Here is a tiny trained network, its code and every weight. The questions are about switching its units off for an input and a target symbol, where a switched-off unit gives its printed mean instead of its output.

import numpy as np


def w(rows, s, z=0):
    codes = np.array(rows[::2]) - 128.0
    scale = np.full(codes.shape[1], s)
    scale[-1] = z or s
    return codes * scale


def norm(h):
    return h / np.sqrt((h * h).mean(-1, keepdims=True) + 1e-5)


def f(y):
    return np.maximum(y, 0)


def softmax(a):
    e = np.exp(a - a.max(-1, keepdims=True))
    return e / e.sum(-1, keepdims=True)


def log_softmax(a):
    a = a - a.max(-1, keepdims=True)
    return a - np.log(np.exp(a).sum(-1, keepdims=True))


def net(x, mask):
    ids = ['Ξγεζημσ'.index(c) for c in x.split()]
    T = len(ids)
    res = E[ids] + P[:T]
    r = norm(res)
    for j in range(2):
        rows = slice(4 * j, 4 * j + 4)
        q, k, v = (r @ M[0][rows].T for M in (Q, K, V))
        z = softmax(np.where(np.tri(T) > 0, q @ k.T / 4**0.5, -1e9)) @ v
        o = O[0][rows]
        res = res + np.where(mask[j], z, o[:, -1]) @ o[:, :-1]
    y = f(norm(res) @ A[0][:, :-1].T + A[0][:, -1])
    res = res + np.where(mask[2:18], y, B[0][:, -1]) @ B[0][:, :-1]
    return log_softmax(norm(res)[-1] @ U[:, :-1].T + U[:, -1])


Q, K, V, O, A, B = {}, {}, {}, {}, {}, {}
E = w([
[122,137,98],'Ξ',
[121,133,96],'γ',
[119,130,94],'ε',
[93,143,77],'ζ',
[166,121,118],'η',
[55,74,3],'μ',
[89,103,43],'σ',
],0.015)
P = w([
[66,67,195],'0',
[138,152,119],'1',
[91,103,171],'2',
[147,153,126],'3',
[107,111,169],'4',
[152,153,132],'5',
[115,117,168],'6',
[153,147,132],'7',
[10,150,114],'8',
],0.014)
Q[0] = w([
[192,83,117],'head 0',
[48,77,93],'head 0',
[6,70,42],'head 0',
[77,162,207],'head 0',
[165,162,128],'head 1',
[75,167,145],'head 1',
[193,66,75],'head 1',
[46,2,35],'head 1',
],0.01)
K[0] = w([
[114,154,107],'head 0',
[202,46,83],'head 0',
[31,166,133],'head 0',
[200,228,171],'head 0',
[209,254,72],'head 1',
[82,166,168],'head 1',
[132,156,156],'head 1',
[72,162,94],'head 1',
],0.0087)
V[0] = w([
[169,228,158],'head 0',
[127,177,64],'head 0',
[71,86,155],'head 0',
[146,207,188],'head 0',
[48,124,198],'head 1',
[208,149,116],'head 1',
[139,11,160],'head 1',
[177,110,123],'head 1',
],0.011)
O[0] = w([
[72,104,78,1],'head 0',
[72,254,99,128],'head 0',
[164,136,191,214],'head 0',
[95,80,104,30],'head 0',
[94,151,86,172],'head 1',
[158,102,134,44],'head 1',
[124,115,58,140],'head 1',
[178,63,62,86],'head 1',
],0.0086,0.0068)
A[0] = w([
[102,110,84,224],'neuron 0',
[124,136,20,76],'neuron 1',
[154,146,136,114],'neuron 2',
[77,111,109,131],'neuron 3',
[140,203,57,102],'neuron 4',
[141,160,73,150],'neuron 5',
[119,194,157,66],'neuron 6',
[61,138,170,169],'neuron 7',
[92,110,133,139],'neuron 8',
[82,124,183,255],'neuron 9',
[140,3,134,130],'neuron 10',
[112,139,148,92],'neuron 11',
[63,61,182,98],'neuron 12',
[125,121,187,165],'neuron 13',
[161,151,89,99],'neuron 14',
[156,26,143,184],'neuron 15',
],0.014,0.0045)
B[0] = w([
[147,230,173,171],'neuron 0',
[119,116,240,155],'neuron 1',
[149,138,48,165],'neuron 2',
[87,160,135,165],'neuron 3',
[202,125,123,214],'neuron 4',
[138,184,180,171],'neuron 5',
[92,150,88,226],'neuron 6',
[104,39,56,233],'neuron 7',
[187,111,76,155],'neuron 8',
[38,40,67,254],'neuron 9',
[60,184,111,155],'neuron 10',
[84,150,91,151],'neuron 11',
[210,3,177,160],'neuron 12',
[86,52,141,199],'neuron 13',
[173,114,94,146],'neuron 14',
[76,150,68,166],'neuron 15',
],0.0074,0.0072)
U = w([
[68,31,159,222],'Ξ',
[58,174,141,195],'γ',
[225,88,85,60],'ε',
[194,193,145,96],'ζ',
[129,108,249,2],'η',
[126,90,253,57],'μ',
[170,194,202,129],'σ',
],0.013,0.0036)

Each question gives the input, a string of symbols that net reads in full, and the target symbol t.
The units are the heads (4 rows each of Q, K, V and O) and the neurons (one row each of A and B). Each row of codes is followed by its name. A weight is (code - 128) times the scale printed after its matrix; where a second scale follows, it is the last column's (O, A, B and U).
mask holds one flag per unit, heads first, then neurons. A switched-off unit (its flag False) gives its mean, the last column of its rows in O or B, instead of its output. The means were averaged over made-up inputs and are rounded, as every weight is.
A unit's drop is (log p(t) with every unit on - log p(t) with that unit switched off) / (log p(t) with every unit on - log p(t) with every unit switched off).
The circuit of an input: a set's keep is (log p(t) with only the set's units on - log p(t) with every unit switched off) / (log p(t) with every unit on - log p(t) with every unit switched off). Starting from the 12 units with the biggest drops (on a tie, the unit counted first), units are removed one at a time, each time the one whose removal leaves the highest keep (on an exact tie, the one counted first), for as long as the keep stays at least 0.8.
units of the circuit, in order: the units of the circuit, biggest drop first
most important unit: the unit with the biggest drop
k most important neurons: the k neurons with the biggest drops, biggest first
heads that matter: for each layer, one digit per head in row order, 1 if its drop is at least 0.15 and else 0, layers parted by /
input γ Ξ γ γ μ ε, target σ: 2 most important neurons -> neuron 7; neuron 12
input σ γ μ η μ σ, target ζ: heads that matter -> 00
input γ η γ ε μ μ μ γ, target σ: units of the circuit, in order -> neuron 7
input Ξ μ γ Ξ, target σ: units of the circuit, in order -> neuron 7; head 1
input γ Ξ Ξ γ, target μ: 3 most important neurons -> neuron 7; neuron 13; neuron 4
input η Ξ η ε, target ε: heads that matter -> 11
input σ ε ζ ε ε Ξ μ Ξ, target σ: units of the circuit, in order -> head 0; head 1
input σ ε η ζ η, target γ: units of the circuit, in order -> head 0; head 1; neuron 10; neuron 9
input Ξ Ξ Ξ γ Ξ γ, target μ: heads that matter -> 01
input Ξ Ξ γ Ξ Ξ Ξ Ξ Ξ, target Ξ: units of the circuit, in order -> head 1; head 0; neuron 4
input Ξ η ε η μ μ, target σ: heads that matter -> 00
input η Ξ Ξ σ μ σ μ, target γ: units of the circuit, in order -> neuron 0; neuron 13
input Ξ γ Ξ Ξ η Ξ, target ε: 3 most important neurons -> neuron 2; neuron 9; neuron 0
input η η Ξ γ, target ε: units of the circuit, in order -> head 1
input Ξ Ξ γ Ξ, target μ: units of the circuit, in order -> head 1; neuron 13
input η Ξ Ξ μ Ξ ε μ γ, target σ: 3 most important neurons -> neuron 7; neuron 9; neuron 12
input Ξ μ Ξ ε Ξ Ξ γ Ξ, target μ: heads that matter -> 01
input ζ μ Ξ ε, target σ: units of the circuit, in order -> neuron 7; head 1
input Ξ η σ γ μ ε μ, target γ: heads that matter -> 11
input Ξ η η γ, target ε: most important unit -> neuron 9
